Below are the code and all the weights of a small trained network. Each question names an input and a class and asks about switching units off, where a switched-off unit gives its printed mean instead of its output.

import numpy as np


def w(rows, s, z=0):
    codes = np.array(rows[::2]) - 128.0
    scale = np.full(codes.shape[1], s)
    scale[-1] = z or s
    return codes * scale


def norm(h):
    return h / np.sqrt((h * h).mean(-1, keepdims=True) + 1e-5)


def f(y):
    return np.maximum(y, 0)


def log_softmax(a):
    a = a - a.max(-1, keepdims=True)
    return a - np.log(np.exp(a).sum(-1, keepdims=True))


def net(x, mask):
    res = np.array(x, float).reshape(1, 5) / 4 @ E
    u = 0
    for l in range(2):
        y = f(norm(res) @ A[l][:, :-1].T + A[l][:, -1])
        res = res + np.where(mask[u : u + 9], y, B[l][:, -1]) @ B[l][:, :-1]
        u += 9
    return log_softmax(norm(res)[-1] @ U[:, :-1].T + U[:, -1])


A, B = {}, {}
E = w([
[174,96,65,123,55],'x0',
[126,2,169,112,83],'x1',
[90,111,67,41,148],'x2',
[34,86,93,195,80],'x3',
[142,75,87,219,190],'x4',
],0.0085)
A[0] = w([
[66,148,7,86,154,44],'L0N0',
[149,152,110,138,89,79],'L0N1',
[108,84,138,93,88,98],'L0N2',
[170,213,155,130,192,1],'L0N3',
[172,127,129,53,113,8],'L0N4',
[158,153,121,52,106,35],'L0N5',
[218,147,109,112,166,136],'L0N6',
[170,173,111,125,49,57],'L0N7',
[180,173,103,135,46,14],'L0N8',
],0.014,0.0054)
B[0] = w([
[23,151,16,80,141,230],'L0N0',
[136,170,118,123,106,157],'L0N1',
[95,177,215,103,137,214],'L0N2',
[89,242,216,82,153,217],'L0N3',
[181,95,68,76,144,183],'L0N4',
[201,82,80,97,123,201],'L0N5',
[207,81,146,167,180,253],'L0N6',
[146,165,126,152,24,190],'L0N7',
[147,203,97,155,7,181],'L0N8',
],0.018,0.0052)
A[1] = w([
[115,206,163,135,191,3],'L1N0',
[143,164,148,185,191,90],'L1N1',
[109,92,125,253,180,86],'L1N2',
[155,106,22,39,166,163],'L1N3',
[44,9,211,110,68,73],'L1N4',
[179,88,91,100,89,168],'L1N5',
[38,126,117,139,136,148],'L1N6',
[20,103,36,207,179,118],'L1N7',
[123,181,131,207,30,161],'L1N8',
],0.017,0.0057)
B[1] = w([
[70,176,176,60,171,180],'L1N0',
[130,132,182,135,170,187],'L1N1',
[165,107,106,203,185,201],'L1N2',
[138,101,216,141,56,254],'L1N3',
[153,57,84,11,164,226],'L1N4',
[162,174,153,133,94,194],'L1N5',
[119,89,99,158,84,203],'L1N6',
[3,148,129,160,78,226],'L1N7',
[148,170,40,129,172,238],'L1N8',
],0.028,0.0096)
U = w([
[183,24,58,32,151,176],'0',
[62,82,39,253,211,1],'1',
[114,226,225,93,220,154],'2',
[210,82,184,233,198,44],'3',
[235,129,223,85,6,71],'4',
[12,120,122,138,19,212],'5',
[208,224,26,143,83,193],'6',
],0.015,0.0044)

Each question gives the input, the list of numbers given to net, and the class t.
The units are the neurons (one row each of A and B). Each row of codes is followed by its name. A weight is (code - 128) times the scale printed after its matrix; where a second scale follows, it is the last column's (A, B and U).
mask holds one flag per neuron, layer by layer. A switched-off neuron (its flag False) gives its mean, the last column of its row in B, instead of its output. The means were averaged over made-up inputs and are rounded, as every weight is.
A unit's drop is (log p(t) with every unit on - log p(t) with that unit switched off) / (log p(t) with every unit on - log p(t) with every unit switched off).
The circuit of an input: a set's keep is (log p(t) with only the set's units on - log p(t) with every unit switched off) / (log p(t) with every unit on - log p(t) with every unit switched off). Starting from the 12 units with the biggest drops (on a tie, the unit counted first), units are removed one at a time, each time the one whose removal leaves the highest keep (on an exact tie, the one counted first), for as long as the keep stays at least 0.8.
circuit, biggest first: the units of the circuit, biggest drop first
unit that matters most: the unit with the biggest drop
k most important neurons: the k neurons with the biggest drops, biggest first
drop of u: that unit's drop, to one decimal
input [7,0,-5,-7,-6], class 6: unit that matters most : L0N8
input [4,1,-6,-8,-5], class 6: 2 most important neurons : (L0N8; L0N7)
input [-6,7,-7,-4,-7], class 0: circuit, biggest first : (L0N3; L1N3)
input [-3,5,-8,-2,2], class 3: circuit, biggest first : (L1N2; L0N3)
input [2,3,8,-5,6], class 4: 2 most important neurons : (L1N3; L0N6)
input [-4,6,-7,-3,0], class 0: circuit, biggest first : (L1N4; L0N6; L0N3)
input [7,1,-8,-8,4], class 6: circuit, biggest first : (L0N8; L1N8)
input [3,6,7,2,-7], class 4: 3 most important neurons : (L1N3; L0N4; L0N5)
input [1,-1,-1,1,-8], class 6: 2 most important neurons : (L1N8; L0N7)
input [-2,1,1,-8,-3], class 4: 2 most important neurons : (L0N5; L0N4)
input [-5,8,2,-8,4], class 3: 2 most important neurons : (L0N6; L0N0)
input [8,-2,5,2,-7], class 6: 3 most important neurons : (L0N8; L0N7; L1N8)
input [0,5,-1,8,3], class 0: 2 most important neurons : (L1N4; L0N0)
input [3,0,8,-6,-4], class 4: circuit, biggest first : (L1N3)
input [4,-6,0,7,8], class 5: 2 most important neurons : (L1N7; L0N0)
input [1,-7,-5,-5,8], class 2: 2 most important neurons : (L0N3; L1N0)
input [1,-5,6,-7,7], class 2: 2 most important neurons : (L0N3; L0N6)
input [-3,-2,7,-5,-2], class 4: drop of L0N3 : 0.0
input [-3,-7,5,0,3], class 5: drop of L0N0 : 2.1
input [6,8,-5,7,-3], class 0: drop of L1N4 : 0.3
input [3,5,-4,2,-8], class 6: circuit, biggest first : (L1N8)
